Here is a tiny trained network, its code and every weight. The questions are about switching its units off for an input and a target symbol, where a switched-off unit gives its printed mean instead of its output.

import numpy as np


def w(rows, s, z=0):
    codes = np.array(rows[::2]) - 128.0
    scale = np.full(codes.shape[1], s)
    scale[-1] = z or s
    return codes * scale


def f(y):
    return y / 2 * (1 + np.tanh(0.7978845608 * (y + 0.044715 * y**3)))


def softmax(a):
    e = np.exp(a - a.max(-1, keepdims=True))
    return e / e.sum(-1, keepdims=True)


def log_softmax(a):
    a = a - a.max(-1, keepdims=True)
    return a - np.log(np.exp(a).sum(-1, keepdims=True))


def net(x, mask):
    ids = ['ΦΨβλμξτ'.index(c) for c in x.split()]
    T = len(ids)
    res = E[ids] + P[:T]
    u = 0
    for l in range(3):
        q, k, v = (res @ M[l].T for M in (Q, K, V))
        z = softmax(np.where(np.tri(T) > 0, q @ k.T / 3**0.5, -1e9)) @ v
        res = res + np.where(mask[u], z, O[l][:, -1]) @ O[l][:, :-1]
        u += 1
        y = f(res @ A[l][:, :-1].T + A[l][:, -1])
        res = res + np.where(mask[u : u + 8], y, B[l][:, -1]) @ B[l][:, :-1]
        u += 8
    return log_softmax(res[-1] @ U[:, :-1].T + U[:, -1])


Q, K, V, O, A, B = {}, {}, {}, {}, {}, {}
E = w([
[95,106,144,191,124,189,163],'Φ',
[114,128,180,160,106,222,180],'Ψ',
[101,168,155,161,109,190,185],'β',
[112,166,118,105,125,149,41],'λ',
[89,179,136,73,178,110,44],'μ',
[128,101,230,187,141,248,137],'ξ',
[210,111,90,35,143,200,97],'τ',
],0.017)
P = w([
[87,129,94,22,109,128,251],'0',
[82,95,92,167,59,70,94],'1',
[93,114,132,149,46,82,100],'2',
[94,131,100,162,83,93,99],'3',
[113,145,122,150,81,102,98],'4',
[121,156,123,152,98,110,98],'5',
[136,168,134,152,106,120,108],'6',
[138,179,135,156,119,140,99],'7',
[149,192,136,158,130,149,107],'8',
[161,201,152,161,136,155,100],'9',
[174,207,155,156,149,168,101],'10',
[185,218,175,162,150,179,98],'11',
[192,234,162,146,163,193,112],'12',
[195,245,173,146,176,213,115],'13',
],0.012)
Q[0] = w([
[103,173,144,84,140,136,5],'L0H0',
[163,85,123,134,187,55,193],'L0H0',
[149,126,106,66,125,170,159],'L0H0',
],0.021)
K[0] = w([
[205,206,216,129,246,108,81],'L0H0',
[84,9,95,8,52,105,141],'L0H0',
[229,149,39,111,39,184,101],'L0H0',
],0.013)
V[0] = w([
[101,14,160,74,134,3,202],'L0H0',
[153,165,103,142,40,77,133],'L0H0',
[197,70,182,185,130,34,188],'L0H0',
],0.0051)
O[0] = w([
[3,156,53,100,239,210,192,2],'L0H0',
[159,83,91,148,196,145,175,120],'L0H0',
[100,131,134,68,164,105,161,55],'L0H0',
],0.0071,0.0088)
A[0] = w([
[113,160,171,190,161,100,150,68],'L0N0',
[37,9,63,129,226,180,170,2],'L0N1',
[162,161,152,124,165,149,204,124],'L0N2',
[75,162,50,140,181,75,182,118],'L0N3',
[154,114,64,103,65,114,97,71],'L0N4',
[107,183,132,120,115,106,205,72],'L0N5',
[159,51,174,175,167,49,210,55],'L0N6',
[133,66,159,135,77,82,105,122],'L0N7',
],0.011)
B[0] = w([
[105,45,168,87,116,183,153,139],'L0N0',
[196,192,255,102,228,170,158,130],'L0N1',
[99,46,103,102,44,138,98,174],'L0N2',
[88,187,122,218,218,90,83,129],'L0N3',
[119,81,109,119,205,119,118,169],'L0N4',
[114,57,20,215,205,126,169,125],'L0N5',
[212,40,71,25,143,15,79,106],'L0N6',
[110,112,47,94,149,144,172,254],'L0N7',
],0.0097,0.004)
Q[1] = w([
[165,157,109,116,190,93,90],'L1H0',
[54,77,214,131,115,202,253],'L1H0',
[154,155,98,119,242,160,137],'L1H0',
],0.017)
K[1] = w([
[196,114,156,175,87,121,83],'L1H0',
[3,131,42,117,138,121,183],'L1H0',
[154,121,99,211,149,37,122],'L1H0',
],0.012)
V[1] = w([
[152,143,222,130,200,185,139],'L1H0',
[189,175,56,14,2,74,137],'L1H0',
[108,222,149,159,47,38,141],'L1H0',
],0.0071)
O[1] = w([
[105,108,151,2,23,152,118,112],'L1H0',
[145,44,168,197,151,152,59,149],'L1H0',
[139,216,138,154,192,212,88,1],'L1H0',
],0.0076,0.0046)
A[1] = w([
[120,76,199,147,59,140,91,125],'L1N0',
[171,134,88,232,176,102,66,153],'L1N1',
[42,68,218,170,122,240,125,245],'L1N2',
[105,153,134,157,192,122,191,67],'L1N3',
[32,113,100,127,81,234,110,254],'L1N4',
[117,79,220,204,137,33,186,35],'L1N5',
[90,153,165,78,113,1,15,57],'L1N6',
[173,129,36,9,106,113,132,93],'L1N7',
],0.0077,0.0093)
B[1] = w([
[72,144,97,146,174,110,75,238],'L1N0',
[100,197,193,10,49,108,140,219],'L1N1',
[101,181,55,126,43,108,150,254],'L1N2',
[149,139,199,154,116,53,80,128],'L1N3',
[192,222,184,120,145,10,191,234],'L1N4',
[95,119,106,125,55,37,90,150],'L1N5',
[183,86,132,254,248,151,51,169],'L1N6',
[153,93,247,165,190,85,138,168],'L1N7',
],0.0072,0.011)
Q[2] = w([
[226,225,143,73,138,149,149],'L2H0',
[149,108,94,25,202,136,1],'L2H0',
[141,173,135,149,73,116,243],'L2H0',
],0.015)
K[2] = w([
[153,172,212,174,134,191,64],'L2H0',
[251,70,143,117,90,192,33],'L2H0',
[30,157,145,146,169,46,181],'L2H0',
],0.014)
V[2] = w([
[13,97,254,58,192,194,99],'L2H0',
[241,72,60,29,53,191,204],'L2H0',
[236,101,70,215,197,105,164],'L2H0',
],0.0071)
O[2] = w([
[142,160,87,145,54,135,215,17],'L2H0',
[254,128,78,141,80,129,69,11],'L2H0',
[182,117,166,232,191,79,102,82],'L2H0',
],0.0094,0.011)
A[2] = w([
[84,169,198,217,72,71,114,84],'L2N0',
[83,51,179,155,110,99,117,19],'L2N1',
[151,135,165,215,138,93,121,9],'L2N2',
[89,130,142,247,101,210,188,173],'L2N3',
[147,57,123,156,101,111,121,26],'L2N4',
[64,134,174,114,125,174,150,113],'L2N5',
[97,124,188,134,136,108,123,91],'L2N6',
[87,147,170,116,122,124,127,175],'L2N7',
],0.012)
B[2] = w([
[167,102,53,85,135,194,214,251],'L2N0',
[93,49,148,58,105,66,101,154],'L2N1',
[139,125,196,105,66,125,126,159],'L2N2',
[142,77,206,191,2,68,82,162],'L2N3',
[120,251,127,158,104,154,143,139],'L2N4',
[232,130,25,96,47,101,144,208],'L2N5',
[144,88,143,199,139,138,191,191],'L2N6',
[78,99,136,144,136,167,73,232],'L2N7',
],0.0092,0.028)
U = w([
[93,158,117,183,92,169,138,62],'Φ',
[116,109,98,109,129,167,118,12],'Ψ',
[141,164,129,89,135,167,157,28],'β',
[6,210,172,146,102,153,100,254],'λ',
[118,174,44,150,174,254,155,169],'μ',
[87,137,178,149,152,190,155,197],'ξ',
[205,135,69,132,155,117,104,157],'τ',
],0.0067,0.0082)

Each question gives the input, a string of symbols that net reads in full, and the target symbol t.
The units are the heads (3 rows each of Q, K, V and O) and the neurons (one row each of A and B). Each row of codes is followed by its name. A weight is (code - 128) times the scale printed after its matrix; where a second scale follows, it is the last column's (O, A, B and U).
mask holds one flag per unit, layer by layer, with each layer's heads first. A switched-off unit (its flag False) gives its mean, the last column of its rows in O or B, instead of its output. The means were averaged over made-up inputs and are rounded, as every weight is.
A unit's drop is (log p(t) with every unit on - log p(t) with that unit switched off) / (log p(t) with every unit on - log p(t) with every unit switched off).
The circuit of an input: a set's keep is (log p(t) with only the set's units on - log p(t) with every unit switched off) / (log p(t) with every unit on - log p(t) with every unit switched off). Starting from the 12 units with the biggest drops (on a tie, the unit counted first), units are removed one at a time, each time the one whose removal leaves the highest keep (on an exact tie, the one counted first), for as long as the keep stays at least 0.8.
circuit, biggest first: the units of the circuit, biggest drop first
k most important neurons: the k neurons with the biggest drops, biggest first
k most important neurons of layer l: the k neurons of layer l with the biggest drops, biggest first
input μ τ β μ, target τ: circuit, biggest first => (L2H0)
input μ β Φ, target Φ: 2 most important neurons => (L2N3, L0N3)
input Φ μ Ψ β β τ μ μ μ β β μ Φ, target β: circuit, biggest first => (L0H0, L0N1, L1H0, L2H0)
input β μ ξ β Φ λ λ β ξ β τ τ β λ, target τ: 3 most important neurons => (L0N7, L1N4, L2N7)
input λ β β λ μ β β Ψ τ μ τ ξ ξ, target μ: 2 most important neurons => (L1N2, L2N3)
input Ψ ξ β μ Ψ λ, target μ: 2 most important neurons of layer 1 => (L1N6, L1N2)
input μ τ μ Ψ β ξ μ, target ξ: 2 most important neurons => (L1N6, L1N1)
input μ β Ψ β β β μ β τ τ ξ, target Φ: 4 most important neurons => (L2N3, L0N3, L2N5, L1N2)
input ξ τ λ β μ μ λ Ψ, target λ: circuit, biggest first => (L2N0, L2H0, L1H0)
input Ψ Ψ Ψ Ψ β β Ψ, target τ: circuit, biggest first => (L0H0, L2H0, L0N5, L1N0)
input τ Ψ Ψ β, target Ψ: circuit, biggest first => (L1H0, L2N1, L2N0, L1N5)
input μ τ β ξ τ Φ μ β Φ μ λ, target μ: 2 most important neurons of layer 2 => (L2N5, L2N3)
input ξ β μ, target ξ: circuit, biggest first => (L1N6, L2H0, L2N6)
input Φ μ Ψ β ξ β μ μ β μ β β, target β: circuit, biggest first => (L0H0, L1H0, L0N1, L2H0)
input ξ μ λ Ψ β ξ β, target λ: circuit, biggest first => (L2N0, L2H0, L1H0)
input Φ β τ β β β Φ ξ, target β: circuit, biggest first => (L0H0, L1H0, L0N1, L2H0)
input Ψ ξ ξ β τ β β μ λ ξ, target τ: circuit, biggest first => (L0H0, L2H0, L0N5)
input τ β λ λ τ β λ β τ β ξ λ, target ξ: 2 most important neurons of layer 0 => (L0N4, L0N2)
input τ λ β λ β λ Ψ Ψ ξ μ β Ψ, target Ψ: 4 most important neurons => (L2N1, L2N0, L1N5, L1N0)
input ξ β λ Φ ξ β λ τ λ ξ, target λ: most important neuron => (L2N0)
input β μ β Φ, target ξ: 2 most important neurons => (L0N5, L2N5)
input λ Ψ ξ μ μ β β β Φ μ λ μ μ β, target μ: 2 most important neurons of layer 1 => (L1N2, L1N0)
input β λ β β β τ τ μ ξ λ, target ξ: most important neuron of layer 1 => (L1N6)
input β β β Ψ β τ τ β μ β β β Ψ λ, target λ: 2 most important neurons => (L2N0, L0N7)
input ξ β β Φ β, target λ: 4 most important neurons => (L2N0, L2N5, L1N2, L0N7)
input β β β μ β μ μ λ λ λ, target λ: 2 most important neurons => (L2N0, L1N1)
